Below is a small trained network, with its code and all its weights. Each question gives an input and a class and asks what happens when units are switched off, that is, made to give their printed mean instead of their output.

import numpy as np


def w(rows, s, z=0):
    codes = np.array(rows[::2]) - 128.0
    scale = np.full(codes.shape[1], s)
    scale[-1] = z or s
    return codes * scale


def f(y):
    return np.maximum(y, 0)


def log_softmax(a):
    a = a - a.max(-1, keepdims=True)
    return a - np.log(np.exp(a).sum(-1, keepdims=True))


def net(x, mask):
    res = np.array(x, float).reshape(1, 4) / 4 @ E
    y = f(res @ A[0][:, :-1].T + A[0][:, -1])
    res = res + np.where(mask, y, B[0][:, -1]) @ B[0][:, :-1]
    return log_softmax(res[-1] @ U[:, :-1].T + U[:, -1])


A, B = {}, {}
E = w([
[91,156,192,200,145,177,55],'x0',
[128,190,62,99,148,152,87],'x1',
[69,175,192,114,67,51,141],'x2',
[182,185,114,173,9,172,174],'x3',
],0.014)
A[0] = w([
[102,102,214,182,167,159,95,209],'N1',
[92,106,195,214,124,123,119,191],'N2',
[169,134,129,158,51,134,145,219],'N3',
[177,155,60,77,156,73,130,253],'N4',
[105,83,117,100,198,162,100,157],'N5',
[130,80,137,186,105,150,114,132],'N6',
[120,176,116,136,202,141,117,74],'N7',
[172,102,170,146,180,162,83,214],'N8',
[110,151,125,101,48,53,195,190],'N9',
[198,173,9,155,91,152,152,209],'N10',
[79,168,206,105,74,72,210,178],'N11',
[116,108,26,151,173,148,136,176],'N12',
[113,87,104,48,197,201,78,173],'N13',
[173,137,226,127,113,106,188,164],'N14',
[140,168,68,105,111,130,162,113],'N15',
[119,135,59,133,165,153,110,134],'N16',
[133,141,155,90,79,98,131,96],'N17',
[155,158,72,104,148,108,137,95],'N18',
[126,135,94,74,196,76,88,132],'N19',
],0.011,0.0036)
B[0] = w([
[96,123,141,180,141,64,71,226],'N1',
[96,148,167,168,176,9,100,213],'N2',
[120,156,97,136,121,93,170,210],'N3',
[173,160,133,59,109,169,112,214],'N4',
[148,84,164,92,187,169,72,225],'N5',
[120,122,106,207,162,119,127,172],'N6',
[143,112,136,159,153,139,141,177],'N7',
[102,94,115,168,169,130,50,209],'N8',
[246,163,143,81,66,100,239,229],'N9',
[147,194,77,146,102,181,93,231],'N10',
[179,121,179,117,94,30,191,242],'N11',
[167,120,85,78,151,139,109,210],'N12',
[146,88,137,75,141,152,77,248],'N13',
[122,139,111,115,136,54,155,197],'N14',
[139,146,112,153,107,148,148,173],'N15',
[152,113,103,111,175,135,119,189],'N16',
[143,150,139,96,73,99,155,171],'N17',
[121,137,124,112,104,147,115,170],'N18',
[142,92,140,135,108,172,146,219],'N19',
],0.011,0.015)
U = w([
[108,250,35,134,95,191,101,116],'0',
[100,58,117,110,139,166,66,74],'1',
[46,152,159,190,136,59,73,8],'2',
[111,183,160,120,62,48,200,175],'3',
],0.013,0.00019)

Each question gives the input, the list of numbers given to net, and the class t.
The units are the neurons (one row each of A and B). Each row of codes is followed by its name. A weight is (code - 128) times the scale printed after its matrix; where a second scale follows, it is the last column's (A, B and U).
mask holds one flag per neuron, in row order. A switched-off neuron (its flag False) gives its mean, the last column of its row in B, instead of its output. The means were averaged over made-up inputs and are rounded, as every weight is.
A unit's drop is (log p(t) with every unit on - log p(t) with that unit switched off) / (log p(t) with every unit on - log p(t) with every unit switched off).
The circuit of an input: a set's keep is (log p(t) with only the set's units on - log p(t) with every unit switched off) / (log p(t) with every unit on - log p(t) with every unit switched off). Starting from the 12 units with the biggest drops (on a tie, the unit counted first), units are removed one at a time, each time the one whose removal leaves the highest keep (on an exact tie, the one counted first), for as long as the keep stays at least 0.8.
units of the circuit, in order: the units of the circuit, biggest drop first
k most important neurons: the k neurons with the biggest drops, biggest first
drop of u: that unit's drop, to one decimal
input [1,1,0,7], class 0: units of the circuit, in order : (N10)
input [-1,2,3,-4], class 1: units of the circuit, in order : (N9 N2)
input [7,1,3,5], class 2: 3 most important neurons : (N9 N2 N1)
input [6,-1,-4,7], class 2: 3 most important neurons : (N2 N9 N4)
input [6,-5,-5,-5], class 2: 2 most important neurons : (N1 N2)
input [1,-5,-4,4], class 2: 2 most important neurons : (N9 N4)
input [-1,8,-7,-1], class 1: 3 most important neurons : (N13 N5 N9)
input [0,-5,-5,6], class 0: drop of N11 : 0.0
input [-8,-8,-1,-8], class 1: drop of N12 : 0.0
input [-8,7,2,-6], class 1: drop of N13 : 0.1
